Below are the code and all the weights of a small trained network. Each question names an input and a target symbol and asks about switching units off, where a switched-off unit gives its printed mean instead of its output.

import numpy as np


def w(rows, s, z=0):
    codes = np.array(rows[::2]) - 128.0
    scale = np.full(codes.shape[1], s)
    scale[-1] = z or s
    return codes * scale


def f(y):
    return np.maximum(y, 0)


def softmax(a):
    e = np.exp(a - a.max(-1, keepdims=True))
    return e / e.sum(-1, keepdims=True)


def log_softmax(a):
    a = a - a.max(-1, keepdims=True)
    return a - np.log(np.exp(a).sum(-1, keepdims=True))


def net(x, mask):
    ids = ['αβγδεζηθλμξπτφψ'.index(c) for c in x.split()]
    T = len(ids)
    res = E[ids] + P[:T]
    u = 0
    for l in range(2):
        r = res
        for j in range(3):
            rows = slice(4 * j, 4 * j + 4)
            q, k, v = (r @ M[l][rows].T for M in (Q, K, V))
            z = softmax(np.where(np.tri(T) > 0, q @ k.T / 4**0.5, -1e9)) @ v
            o = O[l][rows]
            res = res + np.where(mask[u + j], z, o[:, -1]) @ o[:, :-1]
        u += 3
        y = f(res @ A[l][:, :-1].T + A[l][:, -1])
        res = res + np.where(mask[u : u + 8], y, B[l][:, -1]) @ B[l][:, :-1]
        u += 8
    return log_softmax(res[-1] @ U[:, :-1].T + U[:, -1])


Q, K, V, O, A, B = {}, {}, {}, {}, {}, {}
E = w([
[99,207,97,124],'α',
[101,145,65,127],'β',
[105,88,99,129],'γ',
[142,128,166,125],'δ',
[99,110,83,129],'ε',
[128,129,83,120],'ζ',
[83,101,136,139],'η',
[169,120,5,84],'θ',
[24,154,145,154],'λ',
[128,92,162,128],'μ',
[120,100,134,126],'ξ',
[96,116,158,136],'π',
[119,113,163,133],'τ',
[33,180,109,145],'φ',
[143,121,170,127],'ψ',
],0.021)
P = w([
[176,186,148,177],'0',
[197,83,135,202],'1',
[140,159,139,128],'2',
[113,146,146,122],'3',
[142,65,130,208],'4',
[123,156,144,78],'5',
[73,121,142,89],'6',
[88,20,99,219],'7',
[111,141,134,44],'8',
[120,239,202,173],'9',
[68,8,91,223],'10',
[112,165,138,46],'11',
],0.012)
Q[0] = w([
[171,186,117,83],'0.h0',
[70,143,129,74],'0.h0',
[159,155,208,155],'0.h0',
[51,69,110,139],'0.h0',
[135,130,133,138],'0.h1',
[149,130,106,148],'0.h1',
[128,128,139,140],'0.h1',
[120,132,128,129],'0.h1',
[75,198,69,68],'0.h2',
[151,135,147,5],'0.h2',
[37,57,178,165],'0.h2',
[184,228,232,136],'0.h2',
],0.019)
K[0] = w([
[150,192,117,128],'0.h0',
[66,149,147,110],'0.h0',
[164,116,204,138],'0.h0',
[58,78,120,114],'0.h0',
[140,137,132,127],'0.h1',
[124,131,129,101],'0.h1',
[147,145,129,136],'0.h1',
[139,122,124,135],'0.h1',
[72,202,58,104],'0.h2',
[201,176,72,38],'0.h2',
[73,75,187,45],'0.h2',
[180,253,245,157],'0.h2',
],0.02)
V[0] = w([
[118,130,130,145],'0.h0',
[128,119,141,88],'0.h0',
[129,128,129,123],'0.h0',
[97,126,147,153],'0.h0',
[106,122,129,29],'0.h1',
[165,131,111,248],'0.h1',
[146,120,112,193],'0.h1',
[144,149,116,95],'0.h1',
[123,101,100,128],'0.h2',
[124,115,153,139],'0.h2',
[123,107,70,113],'0.h2',
[135,130,104,143],'0.h2',
],0.016)
O[0] = w([
[125,125,111,111,161],'0.h0',
[153,136,124,158,72],'0.h0',
[129,130,131,131,119],'0.h0',
[138,119,65,99,188],'0.h0',
[65,175,220,184,37],'0.h1',
[171,55,8,54,253],'0.h1',
[144,78,64,94,211],'0.h1',
[75,144,139,120,85],'0.h1',
[149,154,143,160,208],'0.h2',
[110,108,140,138,105],'0.h2',
[164,177,138,152,249],'0.h2',
[168,142,109,136,173],'0.h2',
],0.011,0.0052)
A[0] = w([
[121,200,85,130,170],'0.n0',
[103,189,95,51,42],'0.n1',
[180,2,234,154,121],'0.n2',
[125,131,116,39,102],'0.n3',
[48,137,59,153,250],'0.n4',
[132,91,38,144,101],'0.n5',
[218,81,188,187,32],'0.n6',
[151,160,180,1,186],'0.n7',
],0.0096,0.0026)
B[0] = w([
[101,61,197,150,164],'0.n0',
[196,176,196,57,166],'0.n1',
[199,241,94,206,140],'0.n2',
[110,83,138,104,180],'0.n3',
[254,149,43,119,193],'0.n4',
[177,138,224,153,252],'0.n5',
[131,57,50,8,132],'0.n6',
[167,79,211,152,150],'0.n7',
],0.0097,0.017)
Q[1] = w([
[138,94,89,188],'1.h0',
[200,131,50,117],'1.h0',
[145,141,148,92],'1.h0',
[16,176,114,108],'1.h0',
[112,107,188,48],'1.h1',
[109,141,7,96],'1.h1',
[179,102,132,175],'1.h1',
[163,79,159,220],'1.h1',
[107,96,44,128],'1.h2',
[88,126,175,188],'1.h2',
[142,141,190,115],'1.h2',
[75,17,115,166],'1.h2',
],0.015)
K[1] = w([
[39,132,115,163],'1.h0',
[64,168,82,101],'1.h0',
[175,135,133,98],'1.h0',
[198,55,103,170],'1.h0',
[234,127,73,162],'1.h1',
[102,91,252,200],'1.h1',
[72,154,97,145],'1.h1',
[103,200,70,94],'1.h1',
[88,54,92,109],'1.h2',
[164,136,137,53],'1.h2',
[163,184,159,162],'1.h2',
[193,122,41,36],'1.h2',
],0.014)
V[1] = w([
[131,124,123,139],'1.h0',
[64,6,110,100],'1.h0',
[165,117,11,197],'1.h0',
[127,34,172,236],'1.h0',
[153,170,208,157],'1.h1',
[164,170,129,193],'1.h1',
[116,184,58,73],'1.h1',
[133,90,91,171],'1.h1',
[110,139,141,194],'1.h2',
[142,153,139,96],'1.h2',
[128,130,77,147],'1.h2',
[122,56,81,98],'1.h2',
],0.015)
O[1] = w([
[132,131,117,131,124],'1.h0',
[144,8,81,100,7],'1.h0',
[164,165,37,130,157],'1.h0',
[115,133,52,228,15],'1.h0',
[83,182,154,149,120],'1.h1',
[131,203,89,139,170],'1.h1',
[170,127,142,71,83],'1.h1',
[150,126,72,140,176],'1.h1',
[177,107,115,101,15],'1.h2',
[116,105,125,159,163],'1.h2',
[92,181,112,121,142],'1.h2',
[86,208,152,97,213],'1.h2',
],0.013,0.012)
A[1] = w([
[142,102,53,49,117],'1.n0',
[141,80,142,78,3],'1.n1',
[87,135,46,195,146],'1.n2',
[122,103,47,203,108],'1.n3',
[74,44,8,76,95],'1.n4',
[90,50,127,151,153],'1.n5',
[97,166,106,201,59],'1.n6',
[58,149,92,50,118],'1.n7',
],0.012,0.0057)
B[1] = w([
[16,105,120,117,247],'1.n0',
[117,166,86,175,211],'1.n1',
[115,184,148,126,238],'1.n2',
[45,92,127,148,246],'1.n3',
[254,122,122,156,218],'1.n4',
[38,111,187,75,185],'1.n5',
[164,28,128,108,253],'1.n6',
[168,57,104,177,251],'1.n7',
],0.014,0.0062)
U = w([
[117,132,183,96,86],'α',
[112,203,149,142,3],'β',
[90,163,83,123,242],'γ',
[98,112,167,113,153],'δ',
[200,167,56,109,165],'ε',
[138,143,158,152,116],'ζ',
[202,90,69,100,32],'η',
[195,112,184,196,89],'θ',
[131,93,112,2,101],'λ',
[113,138,144,180,101],'μ',
[141,112,141,136,133],'ξ',
[183,63,131,106,221],'π',
[136,106,150,136,132],'τ',
[184,88,138,8,145],'φ',
[99,124,162,132,114],'ψ',
],0.0086,0.0052)

Each question gives the input, a string of symbols that net reads in full, and the target symbol t.
The units are the heads (4 rows each of Q, K, V and O) and the neurons (one row each of A and B). Each row of codes is followed by its name. A weight is (code - 128) times the scale printed after its matrix; where a second scale follows, it is the last column's (O, A, B and U).
mask holds one flag per unit, layer by layer, with each layer's heads first. A switched-off unit (its flag False) gives its mean, the last column of its rows in O or B, instead of its output. The means were averaged over made-up inputs and are rounded, as every weight is.
A unit's drop is (log p(t) with every unit on - log p(t) with that unit switched off) / (log p(t) with every unit on - log p(t) with every unit switched off).
k most important neurons: the k neurons with the biggest drops, biggest first
top k neurons in layer l: the k neurons of layer l with the biggest drops, biggest first
which heads matter: for each layer, one digit per head in row order, 1 if its drop is at least 0.15 and else 0, layers parted by /
input ε ε η ε λ, target ε: 2 most important neurons : [0.n5, 0.n4]
input ε π γ θ ε ε λ, target λ: which heads matter : 101 / 100
input ε ε ε γ β φ γ β ε, target φ: top 4 neurons in layer 0 : [0.n1, 0.n4, 0.n5, 0.n2]
input β μ θ φ ε γ β ε, target β: 3 most important neurons : [0.n4, 0.n1, 0.n5]
input τ γ μ γ γ, target γ: top 3 neurons in layer 0 : [0.n1, 0.n0, 0.n7]
input γ ε ε μ ε, target μ: top 2 neurons in layer 0 : [0.n2, 0.n4]
input β λ β π γ γ β δ, target β: 3 most important neurons : [0.n1, 0.n2, 0.n5]
input π γ β τ ε δ ε μ δ β θ ε, target θ: 2 most important neurons : [0.n0, 0.n6]
input φ α γ μ ε λ η γ γ γ δ, target γ: top 2 neurons in layer 0 : [0.n5, 0.n1]
input π ε δ ε ε π π γ, target π: top 3 neurons in layer 0 : [0.n5, 0.n0, 0.n1]
input ε ε φ ε ε ε φ β, target φ: which heads matter : 000 / 100
input ε π ε γ ε β β θ, target β: 2 most important neurons : [0.n6, 0.n1]
input γ ε π ε β, target ε: 2 most important neurons : [0.n7, 0.n5]
input ε μ η ε γ ξ π ε, target π: which heads matter : 001 / 110
input β β ε ε γ λ, target λ: top 3 neurons in layer 0 : [0.n1, 0.n4, 0.n3]
input φ γ λ π γ ε δ β, target δ: 2 most important neurons : [1.n5, 0.n7]
input ε ε ε γ β δ π α, target π: top 4 neurons in layer 0 : [0.n5, 0.n4, 0.n0, 0.n7]
input π ε ζ β ε ε μ π, target μ: 3 most important neurons : [1.n3, 0.n2, 0.n4]
input ε η γ α π, target α: 2 most important neurons : [0.n1, 0.n5]
input θ φ ε γ ε, target γ: 4 most important neurons : [0.n0, 0.n1, 1.n0, 1.n3]
input β β ε θ β π ε γ ε γ φ, target γ: which heads matter : 010 / 100
input ε π β ζ ε γ η ε φ α ε β, target α: 2 most important neurons : [0.n5, 0.n1]
input γ π ε γ θ, target γ: which heads matter : 100 / 100
input η λ β ε ε ε ε α π η π, target η: which heads matter : 001 / 110
input ψ φ π ε ε φ, target φ: 2 most important neurons : [0.n1, 0.n4]
input β τ ψ ε δ π ε δ, target ε: most important neuron : [0.n7]
input π ε θ γ ξ ε ε ζ ε, target θ: 2 most important neurons : [0.n4, 0.n0]
